[128 = 0]

[115  97 126 144 156 118 161 180 154 158  58 150 125 164 157  99 199 103
 143 107 117 109 133 145 119 122 140  86 117 115 130 104 134 112 103 155
 150 123 146 133 126 141 152 146] : X
[ 88  79 130 177 142 119 187 168 178 157 131 130  92 169 137 122 189 122
 145 100 120  95 135 145  93 116 171  99 121  81 132 134 123  98 118 154
 140 106 124 110 124 148 157 148] : Q
[ 59  90 123 180 131 121 176 119 204 165 149  99 117 175 147 140 185 144
 167 106 175  65 112 122 106  92 201  93 139  93 102 162 148  61 136 164
 147 113 122 107 104 137 124 156] : Z
[143 121 139 159 167 121 156 186 163 161 128 159 122 150 136 103 191  77
 143  92  74  91 119 148 102 118 126  90 107  90 126  91 137 116 147 126
 131 116 165 135 144 144 118 137] : J
[ 68  92 125 195 133 118 171 119 181 143 128 113 117 172 139 155 185 152
 163  86 178  96 113 127 114  83 183  94 137 100 120 164 147  61 127 174
 169 106 117 106 106 127 105 139] : R
[ 76  77 136 189 144 130 194 186 161 163 123 134 119 153 141 116 203 139
 158  93 127 104 142 147 106 111 166  89 123  75 133 112 139 164 113 159
 129  93 140 114 118 168 144 111] : Q
[118 104 108 148  92 120 139 146 109 117 142 121 144 176 146 150 182 159
 120 132 145 163 135 132 137 141 153  80  96  97 137 152 115 126 110 140
 147 113 101 131 136 155 192 128] : P
[ 72 105 133 184 147 148 193 129 187 156 123 114 121 157 136 136 197 128
 141  88 143  93 116 133  99  96 208 100 135  97 100 148 148  64 124 184
 149 114 144 119 119 132  91 153] : G
[ 89 119 127 187 132 119 185  94 179 151 158 126 135 166 145 164 184 144
 159  98 147 103 122 131 114  77 158 106 140  92  68 160 152  69 136 190
 175 108 129 101 111 151 115 146] : Z
[ 88  91 121 173 134 135 150 164 138 141 126 124 124 150 114 144 188 148
 156 101 128 135 183 123 127 123 164  87 137  77 141 133 120  98 111 161
 138  92 114 112 112 163 182 140] : D
[ 96  88 125 202 131 106 172 115 193 172 116 118 121 152 141 156 180 125
 168 108 141  87 129 123  99  82 208 130 149  89 108 155 145  60 124 173
 149 112 129 100 107 138 122 166] : R
[148  95 111 145 171 141 168 177 149 135 140 151 138 176 131 122 189 105
 132 112 138 124 106 148 127 126 137  66 105 110 135 106 127 127 101 130
 165 110 139 139 135 136 149 121] : X
[ 93  85 154 171 166 128 252 159 184 161 112 139 110 128 129  96 189 133
 172  70 112  65 142 120  76  95 143  88 129  68 112 121 158  71 123 204
 164 112 159 121 139 119  92 143] : Y
[113  93 132 153 152 131 158 169 137 133 120 154 121 164 127 115 184 116
 132 103 117 122 143 145 116 125 138  68 115 109 129 115 128 121 125 131
 138 119 140 139 119 139 146 119] : X
[145 106 124 149 171 130 167 183 142 141 137 160 109 164 148 104 213  93
 141 102 127 104 121 148 100 120 114  81  91  97 114  94 128 136 112 137
 149 111 146 139 127 154 168 120] : J
[ 79  90 124 178 146 126 168 177 172 183  97 129 116 150 136 130 190 117
 150  99 131 104 150 149 108 127 188  85 120  98 137 132 117  96 114 151
 134 102 126 108 110 167 172 144] : C
[115 112 124 159 157 140 186 138 155 139 128 148 125 152 148 111 167 146
 155  83 127  98 175 114 102 124 141  90  99  87 111 152 154 109 120 170
 180 122 141 132 141 122  85 140] : K
[ 46  94 133 199 133 103 187 132 218 171 118 109 125 161 146 145 190 141
 171 100 133  95 129 106 100  79 210 112 138  87 119 172 155  44 175 176
 157  76 127  93  97 140 102 182] : Z
[ 81  90 121 164 134 135 190 160 163 167 114 120 112 142 129 117 199 141
 151  92 139 113 148 143 113 111 155  78 133  68 138 139 124  92 115 148
 116  98 133 112 126 150 151 156] : D
[ 94 101 129 170 144 120 227 144 181 158 130 139 115 133 131 111 187 126
 155  72 109  70 137 113  81 114 157 112 129  75 102 126 138  90 145 177
 176 124 136 138 125 128 105 146] : N
[140  90 115 152 176 131 184 186 165 162 137 183 112 164 122  96 222 104
 141 100 121  98 126 149 110 122 138  73  96 107 124 131 121 118 103 133
 154 110 131 148 129 115 156 138] : V
[130 105 131 150 146 160 227 136 128 118 138 137 123 164 142 109 192 143
 158  86 129  83 132 120  87 120 148  61 127  71 102 144 160 103 121 146
 205 121 141 146 131 116 107 136] : K
[ 89 102 134 159 144 139 230 137 177 149 134 140 126 125 140  98 173 149
 159  80 125  93 128 119  76 110 147  94 129  59 111 128 154  86 139 173
 187 115 150 126 122 150  89 143] : K
[ 74  94 134 175 138 118 159 157 151 145 117 122 119 148 126 138 195 125
 129 103 147 118 144 147 140 111 183  91 109  89 130 134 123  95 104 149
 130 100 120 104 123 137 163 148] : C
[105 124 142 148 145 143 206 127 126 112 190 144 144 151 149 126 179 152
 132  79 125  73 114  97  91 147 153  62 110  88 109 148 140 115 134 193
 175 127 125 157 140 119  98 149] : H
[ 87  95 136 179 145 113 198 157 160 152 101 129 119 152 133 118 204 134
 145  72 134 116 133 132 114 130 173  65 123  86 120 136 114  95 115 152
 142 115 141 130 132 152 167 147] : P
[ 78 104 137 175 136 113 174 113 176 152 164 118 127 172 147 140 177 139
 147 102 148  81 117 128 117  97 202  90 136 109 129 154 146  76 120 168
 152 112 125 116 108 110 124 144] : G
[142  90 109 152 155 130 169 164 136 134 141 148 134 190 152 121 200 115
 125 112 136 114 121 135 125 128 144  68 104 114 116 116 119 131 107 154
 162 117 129 150 131 146 158 127] : X
[ 60  79 136 193 129 107 167 115 187 158 139 110 123 179 143 154 199 145
 165 100 155  95  96 137 109  69 213  92 138  95 108 161 152  57 140 172
 151 113 125 104 104 145 128 152] : A
[ 75 100 147 170 153 115 229 149 172 156 126 141 118 132 141  97 182 139
 161  82 104  72 131 123  75 115 160  85 132  86 105 137 152  82 136 168
 174 125 137 125 124 124  86 146] : H
[103  93 118 181 133  97 166 153 123 137 135 131 140 157 146 140 185 138
 140  95 126 127 141 129 115 120 171  89 115  97 131 131 136 112  94 156
 140  99 120 122 124 152 149 141] : Q
[ 81 105 141 170 108 115 141 109 170 142 134 103 126 148 135 154 149 146
 148 116 139 123 110 123 133  88 176 130 133 104 117 158 154  73 144 148
 144 114 116 102 110 134 121 137] : Z
[ 54  88 131 194 129 125 177 112 184 154 136 122 123 169 163 152 182 139
 153  97 146  94 108 107 121  95 199  95 138  76 104 163 162  55 127 185
 167 118 114 122  89 143 113 132] : R
[131 105 129 174 167 124 191 197 154 160 140 185 118 162 144 112 219  82
 120 109 104  87 161 146 102 117 139  64 117 119 133 100 131 107 102 120
 153 110 147 114  93 154 149 132] : L
[ 72  90 132 195 133 121 168 184 164 153 110 110 120 131 133 140 188 157
 150 113 123 118 156 142  90 122 168  98 127  85 140 132 115 114 111 171
 123  96 122 105 117 160 164 170] : Q
[ 96 112 130 168 158 127 225 138 168 141 129 138  91 123 147 111 186 144
 146  71 109  68 143 108  68 111 152 105 132  67 106 132 164  89 128 156
 191 111 139 120 130 122  85 141] : H
[123 113 140 155 144 119 203 132 167 132 125 133 130 131 144 108 157 135
 150  87 124  83 136 130  87 117 147  82 136 103 110 100 149 102 122 171
 184 133 138 128 133 136  94 140] : H
[ 83  72 116 182 134 122 161 169 141 151  88 119 134 146 133 138 196 128
 146  98 138 118 145 133 108 114 165  89 118  64 140 141 116 113 101 171
 137  80 118 107 116 154 177 155] : Q
[125 107 179 148 155 135 166 204 144 159 142 157 115 183 153 113 202 120
 137 102 117  99 138 156  99 111 140  85 102 113 130 119 119 131 102 112
 147 119 141 150 127 132 145 124] : L

[134 132 143 127 150 129 107 110 150 130 137 135 149 131 121 122 123 108
 137 103 143 167 187 136 130 137 154 151 115 128 141  90  95 165 140 151
  98 118  55 140 122 161 124 117] : S
[130 143  88 223 166 140  81 115 149 138 107 125 140 117 124 114 156 115
 140 101 139 135 129 135 113  99 114 120 101 165 132  88 137 133 105 136
 123 111 103 166 129 123 127 113] : W
[116  94 178 100 137 116 148 114 126 136 154 126  93 139 131 160 118 136
 119 154 141 165 139  85 126 153 133 145 116 119 116 190 123 134 119 113
  99 112   9 138 112 136 160 119] : U
[135  67 159  86 139 140 149 130 126 107 147 141 111 126 121  91 126 148
 149 104 122 132 124 114 150 133 142 160 135  94 143 156 123 126 144 154
 134 149 118 128 113 169 130  61] : M
[122 121  98 166 114 152 125 131 124 129 115 121 121  96 123 125 116 128
 117 139 139 121 116 131 129 149 122 109 126 183 130 129  65 120 117 127
 152 109  99 147 136 134 122 103] : B
[131 147 101 128 128 135 128 137  84 137 104 156 142 124 137 106 146 154
 127 103 141 135 139 155 132 120 105 142 109 125 112 130 173 115 138 109
 117 124 167  97 138 127 140  94] : F
